Below are the code and all the weights of a small trained network. Each question names an input and a class and asks about switching units off, where a switched-off unit gives its printed mean instead of its output.

import numpy as np


def w(rows, s, z=0):
    codes = np.array(rows[::2]) - 128.0
    scale = np.full(codes.shape[1], s)
    scale[-1] = z or s
    return codes * scale


def f(y):
    return np.maximum(y, 0)


def log_softmax(a):
    a = a - a.max(-1, keepdims=True)
    return a - np.log(np.exp(a).sum(-1, keepdims=True))


def net(x, mask):
    res = np.array(x, float).reshape(1, 8) / 4 @ E
    y = f(res @ A[0][:, :-1].T + A[0][:, -1])
    res = res + np.where(mask, y, B[0][:, -1]) @ B[0][:, :-1]
    return log_softmax(res[-1] @ U[:, :-1].T + U[:, -1])


A, B = {}, {}
E = w([
[35,1,124],'x0',
[46,79,117],'x1',
[86,215,188],'x2',
[162,143,65],'x3',
[232,115,95],'x4',
[122,236,68],'x5',
[75,176,57],'x6',
[81,79,152],'x7',
],0.0044)
A[0] = w([
[79,190,97,1],'n1',
[148,114,173,107],'n2',
[125,119,119,83],'n3',
[217,126,140,127],'n4',
[124,92,92,132],'n5',
[196,164,161,145],'n6',
[154,145,33,64],'n7',
[115,139,105,76],'n8',
[142,181,129,155],'n9',
[139,143,116,105],'n10',
[102,5,72,105],'n11',
[67,132,201,114],'n12',
[133,106,78,92],'n13',
[98,181,133,63],'n14',
[152,115,153,94],'n15',
[75,140,176,111],'n16',
[135,212,132,178],'n17',
[130,140,105,155],'n18',
[151,67,87,100],'n19',
[119,70,110,131],'n20',
[145,125,119,106],'n21',
[202,99,3,165],'n22',
[106,92,174,126],'n23',
[103,70,162,111],'n24',
[143,63,48,96],'n25',
[234,121,177,103],'n26',
[173,125,121,116],'n27',
[140,147,109,118],'n28',
[181,143,63,162],'n29',
[120,166,122,155],'n30',
[172,101,193,128],'n31',
[122,187,113,57],'n32',
[99,164,78,180],'n33',
[172,118,147,83],'n34',
[88,161,178,92],'n35',
[87,123,157,127],'n36',
[133,135,111,114],'n37',
[188,145,113,152],'n38',
[129,127,119,101],'n39',
],0.011,0.0065)
B[0] = w([
[103,124,150,141],'n1',
[117,99,141,150],'n2',
[144,116,134,128],'n3',
[84,150,164,206],'n4',
[162,140,129,166],'n5',
[71,142,134,221],'n6',
[152,128,153,166],'n7',
[122,119,148,130],'n8',
[111,138,97,208],'n9',
[132,130,138,139],'n10',
[214,123,168,231],'n11',
[160,83,81,195],'n12',
[149,128,149,142],'n13',
[129,126,116,146],'n14',
[129,109,128,136],'n15',
[147,108,84,175],'n16',
[106,126,68,255],'n17',
[129,142,120,172],'n18',
[154,134,127,168],'n19',
[167,122,144,184],'n20',
[128,130,128,134],'n21',
[98,252,103,254],'n22',
[164,92,132,184],'n23',
[179,93,118,189],'n24',
[151,162,139,177],'n25',
[62,128,170,206],'n26',
[109,138,133,162],'n27',
[133,127,132,152],'n28',
[77,201,109,227],'n29',
[131,136,106,187],'n30',
[105,67,164,184],'n31',
[148,107,134,150],'n32',
[133,159,87,218],'n33',
[107,114,127,144],'n34',
[122,120,81,159],'n35',
[159,108,108,172],'n36',
[132,131,133,136],'n37',
[85,153,144,211],'n38',
[135,130,129,128],'n39',
],0.028,0.005)
U = w([
[114,66,104,122],'0',
[132,203,165,52],'1',
[1,138,170,34],'2',
[44,183,89,66],'3',
[57,112,42,212],'4',
[76,165,80,254],'5',
],0.008,0.0072)

Each question gives the input, the list of numbers given to net, and the class t.
The units are the neurons (one row each of A and B). Each row of codes is followed by its name. A weight is (code - 128) times the scale printed after its matrix; where a second scale follows, it is the last column's (A, B and U).
mask holds one flag per neuron, in row order. A switched-off neuron (its flag False) gives its mean, the last column of its row in B, instead of its output. The means were averaged over made-up inputs and are rounded, as every weight is.
A unit's drop is (log p(t) with every unit on - log p(t) with that unit switched off) / (log p(t) with every unit on - log p(t) with every unit switched off).
The circuit of an input: a set's keep is (log p(t) with only the set's units on - log p(t) with every unit switched off) / (log p(t) with every unit on - log p(t) with every unit switched off). Starting from the 12 units with the biggest drops (on a tie, the unit counted first), units are removed one at a time, each time the one whose removal leaves the highest keep (on an exact tie, the one counted first), for as long as the keep stays at least 0.8.
units of the circuit, in order: the units of the circuit, biggest drop first
most important unit: the unit with the biggest drop
top k neurons: the k neurons with the biggest drops, biggest first
drop when u is switched off: that unit's drop, to one decimal
input [-4,-3,-7,4,3,2,-6,-8], class 3: units of the circuit, in order => n22; n29
input [-8,-3,6,7,-3,2,-7,-8], class 3: most important unit => n17
input [4,-1,-1,5,-5,1,-3,-5], class 1: units of the circuit, in order => n17; n6
input [-5,-7,7,5,-4,0,-3,4], class 2: units of the circuit, in order => n6; n26
input [5,-1,3,8,6,-8,-8,-3], class 2: units of the circuit, in order => n26; n31
input [4,3,2,3,4,-8,-1,-6], class 1: units of the circuit, in order => n11; n17
input [-5,5,8,5,-4,0,-4,-8], class 4: top 2 neurons => n22; n17
input [5,4,-3,4,-3,6,2,3], class 1: top 2 neurons => n11; n17
input [6,-7,-2,2,3,-3,0,-1], class 1: top 2 neurons => n11; n17
input [-3,1,-1,8,2,2,0,8], class 3: top 3 neurons => n22; n11; n29
input [-3,-3,-4,2,7,-8,3,1], class 2: top 2 neurons => n26; n4
input [0,2,-7,-3,-6,-1,-3,-5], class 0: top 2 neurons => n22; n29
input [8,4,-5,5,-8,2,6,2], class 1: top 2 neurons => n11; n25
input [-2,0,-2,1,8,2,-8,2], class 2: top neuron => n26
input [-2,-4,3,4,-7,-3,-4,4], class 0: drop when n22 is switched off => 0.4
